Below are the code and all the weights of a small trained network. Each question names an input and a target symbol and asks about switching units off, where a switched-off unit gives its printed mean instead of its output.

import numpy as np


def w(rows, s, z=0):
    codes = np.array(rows[::2]) - 128.0
    scale = np.full(codes.shape[1], s)
    scale[-1] = z or s
    return codes * scale


def f(y):
    return y / 2 * (1 + np.tanh(0.7978845608 * (y + 0.044715 * y**3)))


def softmax(a):
    e = np.exp(a - a.max(-1, keepdims=True))
    return e / e.sum(-1, keepdims=True)


def log_softmax(a):
    a = a - a.max(-1, keepdims=True)
    return a - np.log(np.exp(a).sum(-1, keepdims=True))


def net(x, mask):
    ids = ['ΓΘΛαημπτ'.index(c) for c in x.split()]
    T = len(ids)
    res = E[ids] + P[:T]
    r = res
    for j in range(2):
        rows = slice(2 * j, 2 * j + 2)
        q, k, v = (r @ M[0][rows].T for M in (Q, K, V))
        z = softmax(np.where(np.tri(T) > 0, q @ k.T / 2**0.5, -1e9)) @ v
        o = O[0][rows]
        res = res + np.where(mask[j], z, o[:, -1]) @ o[:, :-1]
    y = f(res @ A[0][:, :-1].T + A[0][:, -1])
    res = res + np.where(mask[2:6], y, B[0][:, -1]) @ B[0][:, :-1]
    return log_softmax(res[-1] @ U[:, :-1].T + U[:, -1])


Q, K, V, O, A, B = {}, {}, {}, {}, {}, {}
E = w([
[62,178,238,77,160],'Γ',
[96,132,142,176,104],'Θ',
[121,146,147,170,134],'Λ',
[100,150,167,171,158],'α',
[211,131,41,216,163],'η',
[113,182,121,112,1],'μ',
[88,170,4,197,50],'π',
[130,143,171,177,168],'τ',
],0.016)
P = w([
[110,222,163,79,80],'0',
[130,125,119,230,2],'1',
[34,124,129,194,21],'2',
[162,154,226,119,103],'3',
[116,138,88,163,51],'4',
[120,134,206,94,135],'5',
[179,113,140,131,115],'6',
[125,102,153,101,149],'7',
[161,116,201,60,215],'8',
[168,105,156,75,205],'9',
[134,73,104,111,226],'10',
],0.0091)
Q[0] = w([
[172,1,108,17,56],'H0',
[87,111,78,12,146],'H0',
[150,124,155,91,147],'H1',
[187,206,121,101,123],'H1',
],0.008)
K[0] = w([
[120,123,92,12,1],'H0',
[94,108,183,110,72],'H0',
[224,101,176,189,86],'H1',
[143,60,120,194,107],'H1',
],0.0071)
V[0] = w([
[105,143,47,141,254],'H0',
[160,101,55,116,107],'H0',
[133,203,166,73,147],'H1',
[34,173,84,76,83],'H1',
],0.0086)
O[0] = w([
[148,126,126,94,9,72],'H0',
[123,119,136,39,154,163],'H0',
[140,175,191,147,87,100],'H1',
[171,18,202,144,140,253],'H1',
],0.014,0.0031)
A[0] = w([
[242,93,18,184,148,135],'N0',
[70,149,113,61,36,90],'N1',
[247,32,217,74,185,55],'N2',
[34,197,115,1,125,254],'N3',
],0.0062,0.004)
B[0] = w([
[123,150,176,118,149,253],'N0',
[123,106,57,131,85,123],'N1',
[81,99,207,118,86,193],'N2',
[246,102,96,145,75,173],'N3',
],0.012,0.0048)
U = w([
[134,115,135,149,18,167],'Γ',
[88,85,51,80,226,253],'Θ',
[74,139,75,121,151,79],'Λ',
[73,145,90,115,121,58],'α',
[67,143,76,15,44,180],'η',
[132,51,120,107,147,39],'μ',
[110,2,88,73,138,55],'π',
[49,179,78,112,123,77],'τ',
],0.0067,0.0069)

Each question gives the input, a string of symbols that net reads in full, and the target symbol t.
The units are the heads (2 rows each of Q, K, V and O) and the neurons (one row each of A and B). Each row of codes is followed by its name. A weight is (code - 128) times the scale printed after its matrix; where a second scale follows, it is the last column's (O, A, B and U).
mask holds one flag per unit, heads first, then neurons. A switched-off unit (its flag False) gives its mean, the last column of its rows in O or B, instead of its output. The means were averaged over made-up inputs and are rounded, as every weight is.
A unit's drop is (log p(t) with every unit on - log p(t) with that unit switched off) / (log p(t) with every unit on - log p(t) with every unit switched off).
k most important neurons: the k neurons with the biggest drops, biggest first
which heads matter: for each layer, one digit per head in row order, 1 if its drop is at least 0.15 and else 0, layers parted by /
drop of u: that unit's drop, to one decimal
input τ π η μ Λ τ η η Γ, target Γ: most important neuron -> [N3]
input Θ μ Θ, target Θ: which heads matter -> 10
input π α μ π π, target Θ: which heads matter -> 11
input μ μ μ η π μ η τ Γ μ α, target Γ: which heads matter -> 11
input Λ α η η η Γ, target Γ: which heads matter -> 00
input τ μ η π α μ, target Θ: which heads matter -> 10
input τ Λ Θ η η Λ η η α, target Γ: which heads matter -> 10
input μ Θ Γ η η η η τ η Λ, target Γ: which heads matter -> 10
input Λ Θ π π, target Θ: drop of N3 -> 0.1
input η τ μ η η μ η η Θ, target η: drop of H0 -> 0.7
input η η η Θ η η Θ, target η: drop of N1 -> 0.1
input α Λ π μ π Λ Θ τ μ, target Θ: drop of H0 -> 1.2
